In the rows, zero is written as 128.
[110 142 109  76 145 147 161 162  77 138  99 124 150 178 154 163 174  92
 158 120 118 121 140 102 147 197 130 157 151  92  93 146  77 147 132 129
 139 137 117 111  81  63 199 104  71 133 101 116]
B
[113 172 117  99 163 130 144 157 122  95 160 152 138 153 114 107 122 116
 136 148 135 117 157 140 128 126 130  75 133 137 159 124 121 126 138 179
 114 143 110 145 126 159 158 105 120 141 157 110]
T
[ 75 144 147  69 106 157 154 125 140 137 179 123  69 102 107 123 129 136
 149  87 161 107 120 130 126  80 143 106 123 152 142 139 121 101 119 164
 111 135 147 157 101 192 133 152 142 124 117 100]
T
[109 150  98  82 159 129 185 159 128 102 171 164  94 157 109 136 125 114
 154 123 115  99 141 173 160 152 159 136 121  87 135  97  96 132 144 119
 178 128 132 140 104 139 171 125 118 119 154 118]
N
[108 113 125  87  92 142 171 120 136 116 126 146 172 117 153 128 163  97
 154  89  95 139 134  55 142 147  58 140 169 153  91 169 112 138  97 112
  79 109 140 125  91 140 165 124 115 155 105 153]
W
[133 166  71  88 151 120 170 171 157 114 143 102 103 140 115 142 144  91
 150 124 102 151 140 107 117 121 129 134 111 125 126  85  37  87 163 126
 130  80 156 156  82 184 124 135 149 139 108 140]
F
[ 95 197  76  69 120 112 135 136 138 126 147 122 141 160 131 135 164  97
 133 137 113 142 154 114 134 103 118 131 138  99 106 106 100  99 164 128
 157 137 150 144 108 194 125 134 142 155 133 106]
N
[140 146 110  56 129 169 170 153 130 108 119 138 232 167 151 176 145  87
 172 121  89 124 115 133 129 155  72 116 138 142  75 119  86 155 123 111
 121 137 100 113  81 180 165 124  68 149  67 133]
B
[ 87 134 125 138  88 151 148 124  80 133  73 104 107 135 107 120 104  95
 162 108 167 135 108  80 165 152 150 140 151 108  71  84 112 111 107 105
 134  88 168 129 123 110 165  87 124 154 117 136]
X
[121 131  86 100 151 104 167 129 106  83 162 166  75 119 115 155 139  60
 100 164  97 121 147 105 174 111 142 138 117 127 137 144 123 116 178 121
 155 135 122 138  90 116 161 146 131 154 146 129]
K
[115 137 115  83 126 133 133 162  81 119  69 139 154 192 140 154 161  74
 203 125  79 131 144  99 157 170  65 153 161 105  91 115  87 143 116 117
 131 139 103 115  80 100 183 133 101 156 109 110]
F
[ 95 150 151  86  95 160 176 142 168 151 153  94  73 133 130 161 120 115
 140 123 126 100  95 169 107 120 131 139 144 116 110 155 111 122 120 144
 158 104 136 107  96 205 178 139  91 127 141  91]
K
[120 128 112  94 147 148 149 152 101 115  75 119 144 168 154 155 141  82
 131  99  93 124 142  84 104 146  54 129 136 138 111 130  73 136 119  84
  86 126 130 123  86 108 142 175 111 171  67 142]
W
[122 124 102 135 141 132 125 176  77 134  71 104 150 149 157 119 199  94
 181  54  96 145 144  33 143 149  58 148 134 119 109  92  74  93 100 105
  81 129 125 143 103  97 153 109 108 142  80 127]
K
[ 78 136 144 101  91 161 186 143 129 110 140  85  78 149 120 142 125 111
 180 110 126  95  84 185 114 148 179 166 123 142 132 144 127 110 111 148
 127 126 153 107  80 133 183 118 109 110 138  95]
U
[108 127 134 113 101 148 155 118 132 117 135  97   4 138 118 161 103 119
 131 116 134  86 110 173  94 155 156 136 105 141 112 111 113 110 119 147
 137  97 121 119  63 132 144 112 157 117  82  98]
K
[147 108  86  96 170 115 138 125 115 112 149 155  79 157 124 159 144 105
 145 164 110  90 156 131 146 130 120 103 107 125 129  94  82 109 173 164
 146 131  89 127  74 147 156 127 143 136  91 124]
F
[ 72 163 122 128  74 157 167 107 137 135  76 128 138 126 129 116 102 105
 189 138 141 123  99  91 183 135 139  94 162 118  74  96 137 111 101 113
  93 126 133 128 134 162 177  94 111 162 150 136]
K
[126 119 106  48  91 149 127 129  98 126  73 145 108 160 156 184 161 112
 129 106  75 129 105  77 174 150  88 163 163 139  85 159  83 133 139 127
 112 127 122 123  82 141 181 124  84 154  75 120]
Z
[ 90 166 136 168 101 125 126 117  86 156  36 121 102 101 128 107 129 105
 162 120 124 129 130  49 159 121 128  91 167 135 130 114 154 103 104  96
  78 135 119 135 155 156 124 112 120 158 123 124]
T
[ 74 185 135 142  86 140 150 127 143 150 116 111  88 123 128 101 105 116
 143  65 169 136 126  23 152 127 127 108 149 108  85  82 109  86  92 130
 120 111 169 147 139 156 134  89 150 133 143 128]
T
[ 76 127 131 143  79 149 167 118  96 143  88  80 117 128 127 110  89  86
 144 155 135  77 105  98 202 141 170 116 152 151  75 140 146 109 114 148
 107 110 141 138 142 110 206  81 127 152 143 131]
G
[101 125  76  77 153 138 153 130 145 123 166 122 108 136 140 151 143  81
 101 174 106 120 147 113 167  95 167 106 127 131 111 150  88 103 172 152
 147 172 140 135 101 132 157 133 122 141 119 114]
Z
[133  96 112 105 129 152 153 137 108 118 122 145 177 136 147 157 159  67
 147 115  85 106 121 113 130 171  84 121 129 152  85 152  98 143 127 112
 101 154 105 105  80  95 185 100  70 155  84 138]
U
[134 123  99  93 170 105 144 143 120 104 166 113 106 109 120 145 147  63
  98 172  92 101 155 115 177 136 155 169 113 131 157 146 107 128 166 132
 157 105 123 140 130  91 189 162 141 153 139 119]
Z
[109 167  98  43 145 132 167 150 159 109 181 142 111 146 139 136 122 121
 143 155 136 117 143 154 178 113 157 158 125  84 142  90  91 125 172 126
 163 144 142 135 114 175 201 137 123 117 134 106]
Z
[ 91 131 184  98 113 146 199 147 124 145 151  87  62  95 119 135  98 138
 163 119 113 123 133 122 145 142 183 162 163 160 141 191 133 139  97 141
 118 121 134 134 100 149 165 116  92 104 121  90]
T
[ 94 146 134 184  95 134 131 116  84 130  51 113  93 135 116  72  78 113
 199 128 128 121 126  67 191 120 152 101 188 127 121 114 155  82 109 130
  85  80 146 132 140 103 184  81 138 171 176 135]
X
[117 128 124  73 132 156 160 132 108 100 134 152 147 128 142 151 176  85
 146 116 109 130 131  81 115 124  81 118 134 163 109 126 102 120 121 102
 118 167 125 127  80 121 146 148  89 150  90 140]
T
[135 143 107  89 132 101 147 124 142 110 130  99  66 106 116 147 120  91
  94 199  79 129 145 122 223 115 167 164 113 128 169 131  86 121 179 173
 133 106 127 164 113 103 148 162 138 154 152 115]
T
[114 153  87  83 156 124 172 162  94 108 155 125 134 169 119 139 161  65
 151 149 113 127 138 152 167 133 190 147 129 108 107 143  74  99 174 146
 164 116 167 118  93 154 183 158 130 135 132 104]
U
[104 130  85  81 140  94 141 120 111 130 179 143  57  93 111 132 129 104
 116 162 112 121 150 102 164  91 125 127 112 124 127 130  99 123 167 127
 166 120 135 156 110 135 151 151 148 146 149 120]
F
[128 155 128  86 104 142 174 129 108 132 149  62  69 105 119 152  96 104
 142 114 107 108 123 199 135 131 159 179 120 145 118 151  92 131 133 142
 157  68 162 143  78 139 156 149 115 116 140 101]
G
[100 144 124 112 131 161 162 131  53 117  99 142  96 140 142 115 105 111
 157 157 150 111 104  63 129 150 150  93 115 141 104  87 150 101 122 124
 128 144 137 118 121 122 160 104  92 125 170 120]
N
[126 191  87  71 137 146 183 150 133  99 171 118 137 176 119 134 122 101
 119 164 123 103 131 182 112 168 165 107  88 130 126  87  84 107 156 165
 165 137 127 140 102 150 200 128 126 113 158 121]
W
[ 95 156 103 135 117 159 172 142 118 151  62 104 126 136 122 109 113  94
 159 133 146 146 119  54 154 157 124 100 164 116  69  95 107 106 116 110
 115 120 146 150 116 128 172  97 117 160 133 140]
F
[122 163 137  90 113 160 164 151 109 128 125  89  75 151 115 154 123 112
 157  83 114  91 104 193  97 132 158 148 112 145 146 149 102  99 121 112
 132  74 153 123  88 160 177 154 119 127 125 104]
G
[117 145 115  84  79 150 175 132 151 141 138  54  43 111 110 162 123 109
 132 116  98 113 105 203 133 163 161 166 114 157 103 152 109 117 105 138
 151  91 142 149  59 179 180 105 131 106 113  79]
G
[117 137 106  67 107 163 123 149 108 132 100 164 150 116 125 145 148  90
 162  55  73 137 148  76 187 157  80 153 172 126 101 124  99 149 126 107
 114 145 118 147 114 137 168 112  86 142  75 119]
K
[127 134 110  85 144 147 162 157  76 126  82 128 168 143 161 166 178  79
 187  83  98 135 143 113 145 154  95 141 147 112 108 108  71 133 139 115
 111 133 116 109  80 103 173 138  80 142  80 127]
F
[ 96 147 132 105 119 142 154 139 151 136 150  66  84 130 113 120 123 125
 176  99 121 115 127 210 118 116 158 136 150 140 138 144 104 130 103 164
 123  87 134 133  95 148 158 158 138 139 140 100]
B
[ 76 135 130 115  83 163 130  95 109  89  92 118 126 151 142 125 112 113
 134 142 162 121 101  55 121 104 147  60 125 168  98  93 126  84 105 152
  84 123 142 114 141 143 153  94 167 138 119 131]
X
[ 84 183 115 121 128 172 190 147  88 125  43 114 154 160 127 112  85  92
 173 167 179 122 114 107 174 180 148  81 160  98  97  89 117 120 132 151
 106 156 141 135 115  96 222  81  87 130 168 122]
F
[104 120 101  98 164 105 161 150 142 115 161 112 144 151 124 123 158  77
 128 150 105 122 171 109 172 128 156 149 113 127 145 141 101 135 135 100
 128 137 118 145 125 131 166 131 161 125 124 117]
B
[130 147  70  68 135 126 148 138 143 104 176 169 100 168 124 149 162  94
 105 146 110 120 145 169 170 114 143 142 120  93 116 104 124 115 154 120
 152 147 112 133  90 161 161 114 139 140 129 120]
F
[ 88 113 129  85  88 160 163 107 145 132 155  79  20 138 121 174 142 100
 113 114 108  80 106 158 142 126 165 145 110 136 124 146 106 108 114 158
 156  90 146 120  81 149 153 133 148 102 129 102]
B
[117 127  74  75 144 125 157 146 123 116 140 122  56 138 141 143 126  99
  89 157  92 113 132 119 173 137 165 165 110 127 129 123  99 129 160 127
 147 147 126 147 103 116 160 129 128 129 121 109]
Z
[ 67 149 133 157 104 153 153 141  94 140  55 141 124 163 131 106 107  86
 170 123 159 103 113  40 158 151 139  72 171 121  77  92 129  95  94 116
  81 139 131 104 144 151 187  74 111 162 121 126]
U
[ 79 148  90  72 148 150 155 134 130 128 142 127 106 171 108 151 128  83
  96 185 133  99 149 155 154 124 167 112 107 108 139  97 109 132 166 102
 167 169 125 139 109 146 159 136 132 144 128 111]
U
[114 145  99  83 138 148 163 117 134  95 153 124  78 117 101 140 111  81
 100 122 105 122 147 146 128 103 159  95  79 162 155 102  91 111 150 133
 112 116 139 160  92 135  99 158 168 144 123 114]
X
[132 130 122  82 147 138 196 150 135 142 132 121 205  69 152 150 149  92
 156  47  95 145 158  44 177 157  75 165 136 121 112 152  99 151 129 100
  95 117 119 172  93 128 144 128  95 144  85 122]
N
[127 158 121 120 135 122 152 147  90 121 122  81  33 111 105 171 100  98
 145 105 118 129 114 165 117 123 139 145 111 116 137 148  82 126 132 114
 160  64 141 138  67 125 153 158 119 136 132 100]
K
[135 141  92 131 186  70 168 157  81 120 134 144 103 115 114 125 112  61
 143 166 113 119 171  97 160 129 145 128  91 119 144 102  91 125 176 112
 145 127 106 151 104 108 130 142 146 137 143 119]
F
[129 144  83  85 158 118 156 125 125 118 152 122  81 108 118 149 125  76
  89 136 106 121 167 117 164 126 137 137  84 116 136  99  75 126 164 118
 154 116 143 160 107 148 117 176 161 128 109 112]
W
[105 148 111  89 134 160 139 148 117 105 109 142 145 143 147 142 193 120
 171  82 118 126  99  81 100 160  87 103 138 143 119 141 110 125 114 149
 112 144 125 115 112 140 170 125  95 127 111 115]
B
[127 117  96  37  96 166 150 132 160 105 133 149 178 164 151 168 147  95
 147 105  97 146 137  95 152 156  86 132 162 134  77 117  77 131 122 165
 135 132 101 126  63 150 195  95 107 150 103 125]
N
[148 114 112  78 122 142 135 132 134 153  84 131 112 142 143 151 128 104
 114 131  97 133 149  63 189 163  68 142 146 132  75 117  86 125 115 128
 114 155  88 159  81 159 184 121 107 150  75 102]
T
[101 208 132 106  80 170 181 119  85  97  87  85 139 126 128 132 109  75
 143 134 156 125  99 106 196 178 170 142 149 131  77  91 146 121 128 135
 144 115 159 134 110 102 218  88 110 120 148 117]
K
[144 135  81 120 161 112 182 150 139 104 165 125  59  91  90 120  96 114
 108 109  83 132 168 140 179 131 151 158 113 116 160 108  98 121 162 125
 145 106 119 194 111 117 146 128 149 134 116 119]
B
[117 145 109 115 151 106 148 135 129 114 158 119 109 139  95 114 135  84
 137 163 134 119 161 146 151  88 145 125 114 135 154  84  98  83 144 137
 148 135 156 136 113 170 130 169 143 141 141 118]
W
[131 112 101  54 125 166 166 146 109 146  99 146 161 169 163 170 139  95
 147 132  77 121 135  91 164 168  81 153 154 108  65 136  63 147 145 122
 141 156 112 137  74 113 171 136  75 136  91 132]
Z
[104 141  72  39 138 127 121 117 143 126 161 125 108 118 126 153 132  83
  95 149 118 125 147 116 186 111 151 189 108 116 119 112 100 152 172  73
 175 136 157 157 111 121 122 169 155 147 105 127]
Z
[101 175 111 138  95 154 141 141 136 131 109 102 146 191 117 101 131 104
 147 137 175 131 129 100 120 131 121 101 160  91  83  76 121  76 109 105
 163 123 143 136 119 159 200  68 152 117 143 135]
B
[117  91  89  91 135  93 153 121 141  98 180 179  34  97 118 130 141 100
  90 162  91 126 139 110 186  86 172 149 118 153 137 129 102 106 167 135
 118 143 132 131 112 123 131 145 131 158 120 134]
K
[ 82 157 137 159 104 122 126 118  77 137  65 135 113 134 121 100 132  88
 135 146 160 100 132  53 164 120 100  66 161 134  90  94 134 115 112 120
 108 121 123 132 133 122 131  73 130 165 121 123]
K
[ 92 148 138 135 101 154 160 135 105 111  90 153 125 150 139  96 109 113
 180 110 162 123 104  70 149 117 147 100 162 127  97  80 119  93  97 115
  90 113 150 100 142 154 153  86 104 158 128 146]
T
[118 111  86  62 119 174 180 156 122 162  93 150 170 164 158 139 170  71
 159  66  80 135 143  52 142 164  60 148 134 113  74 119  62 133 116  85
 106 141 115 136  68 126 151 107  87 158  89 123]
F
[143 122  92  89 162 117 169 143 115 103 140 133 101 120 110 165 134  71
 111 176  78 133 158 141 177 131 154 136 101 111 164 118  87 140 163 101
 175 135 105 152  90  99 163 155 126 124 146 124]
N
[107 112  82  46 105 160 162 135 127 131 115 141 146 142 157 162 140 127
 164  87  90 138 116  76 135 162  67 179 150 148  80 121  94 133 121 112
 114 146 119 141  73 180 179 124  72 150 106 135]
U
[116 104 108 110 130 145 144 124  98 138  64 136 160 128 151 144 166 107
 160 100  80 128 137  50 136 153  42 114 144 152 117 123  95 131 126 100
 104 131 112 145  89 127 137 138 110 151 101 140]
U
[115 157 130  68 105 160 158 144 130 156 101 120 169 113 150 154 150 115
 173  71  99 144 138  75 168 167  93 140 174 105  96 143 112 145 125 110
 118 113 118 136  94 159 188 109  96 148  71 106]
N
[ 90 147 118  72 106 159 123 120 116 140  92 127 177 124 150 151 155 116
 172 110 121 148 117  67 188 132 122 127 173 154 122 177 145 148 104 129
 106 156 143 109 110 141 176 111  71 148 129 115]
G
[126 140 114  46 118 173 177 122 121 117 138 141 170 110 134 166 102  90
 142 123 110 151 129 112 155 134  85 121 131 133  72 124  79 164 136 113
 128 145 136 136  75 112 153 140  78 152  92 130]
F
[ 98 155  78  81 144 113 139 130 109 116 147 175  79 146 128 144 148  93
 128 115 102 120 160 100 119  99 146 130 117 125 131 109  93 106 160  81
 144 151 136 141 115 157  96 143 140 136 132 129]
Z
[107 159 152 101 115 153 225 150 180 147 188  92 138 104 114 127 121 126
 181 110 145 116 107 168 103 111 139 137 151 135 145 163 129 121 119 145
 158 124 136 127  78 201 181 129  77 105 160 110]
B
[112 153 104  85 126 125 134 143 148  93 179 148 128 141  99 140 159  78
 105 129 101 135 146 118 126  82 152 128 115 136 153 130  92 102 157 121
 142 129 151 147 125 163 103 155 162 127 137 132]
U
[133 160  97 117 125 158 157 158 130 128  99 127 143 117 146 135 127 102
 139  57  94 165 132  58 143 166  67 130 155  91 101 113  90 123 108 122
 107  88 144 149 116 123 162 124 111 156 128 140]
Z
[123 178 108  96 154 127 156 140 142 126 142 121  79 119 107 140 117 105
 107 132 111 130 147 101 128 125 150 106 100 137 153  84  79 113 170 119
 166 116 139 158 114 143 112 162 154 142 116 117]
Z
[ 72 154 130 182  97 119 124 136 113 143  54 145  95 129 109  88 122 111
 184  99 157 145 116  26 164  96 125  93 181 104 128 103 132  78  99  87
  92  88 151 126 157 146 151  91 129 181 166 146]
K
[121 150  89  91 174 110 197 144 125 107 189 112 110 125 124 148 139  76
 130 143 107 115 162 126 138 107 162 152  99 115 157 114  72 108 176 108
 165  92 158 140  90 136 137 169 140 131 147 145]
X
[ 99 156 127  96  91 158 152 137 168 152 139  51  76 112 107 157  99 136
 146 106 130 123  98 186  92 141 119 147 128  97 136 154  93 123 131 172
 131  64 143 149  96 180 195 165 142 140 132 100]
U
[ 80 130 168 133 127 138 194 137 121 122 150  88  57 119  92 118 124 117
 149 113 140  95 122 177 140 100 190 105 138 145 158 149 123 102 109 161
 115 100 158 133 103 127 134 145 138 133 139 103]
N
[ 95 132 158  98 102 138 187 130  99 116 135 116  57 120 126 144 101  94
 160 108 118  89 119 189 120 143 170 139 114 146 137 164 117 125 130 142
  94  78 149 112  90 124 167 149 140 127 137 104]
G
[ 84 156  95  75 155 122 205 145 140  98 156 134 168 148 116 137  66  67
 125 167  97 110 155 149 156 117 156  99 123 150 123 118 103 151 167 117
 152 150 120 140 113 148 152 162 131 176 143 126]
N
[141 133 116  96 134 100 151 130 148 115 173 186  85  85 115 101 102 140
 116 152 126 116 153 141 151  99 105 125 121 118 142  82 106 129 180 141
 120 144  96 168 135 161 149 150 138 136 120 131]
K
[131 109 110  61 132 158 163 135 105 111 154 149 163 137 170 176 190 110
 175 100 101 109 126 136 135 153  82 146 129 129  83 135 114 125 114 123
 102 151 113 112  75 173 181 119  65 121  83 129]
W
[ 68 172 130  85  99 170 151 111  96 159  80 113 138 155 156 129  80 125
 167 179 174  90 103  89 188 116 182  79 178 139  82  93 147 136 132 126
 138 153 109 106 135 178 206  89  85 153 128 120]
Z
[102 157 158 109 113 140 212 130 136 120 166  76  99 104 109 138 112  99
 148 124 124 122 114 171 133 111 173 123 130 150 137 164 122 120 111 153
 128  94 158 125  79 145 142 146 111 135 161 102]
N
[116 110  99  85 133 159 138 147 101 133  92 162 101 132 152 143 182 125
 151  41 117 118 130  65 121 193  46 129 117 117 105  94  96 143 105 102
  87 137 105 140  77 111 144  87 109 131  40 117]
B
[ 88 148 121 105  79 199 170 125 107 113  97 127 100 172 133 125 183  62
 161 133 141 128 105  93 151 146 181 108 161 117  86  85 111  67  93 135
 144 115 175  77  93 135 173  78 106 137 128 122]
T
[ 88 175 168 107  98 157 203 141 134  80 159  91  81 147 101 133 151  95
 163 150 134 111  83 224  88 127 190 126 128 150 152 162 154 106 100 142
 129 110 173  87  94 142 174 145 129 107 170  98]
F
[121 129 113  94 111 150 143 142 157 129 107 152 196 147 155 120 120 112
 203  86 119 129 128  94 153 142  63 135 153 105 104  90 112 122 123 123
 100 132 103 130 105 146 198 136 129 166 106 136]
Z
[124  86  99 112 111 151 140 124 124 112  83 140 138 112 122 156 158  56
 116  63  83 152 135  62 139 167  66 147 143 154 112 154  99 138 103  98
  98 112 134 133  85  87 137 111 113 155 102 144]
B
[ 83 189 177  95 106 155 173 149 144 125 176  77 121 142 119 128 155 111
 163 130 130 121 108 143 106  97 180 115 152 153 129 175 147  92 116 157
 155 121 157 112 126 202 172 166 131 127 143  86]
T
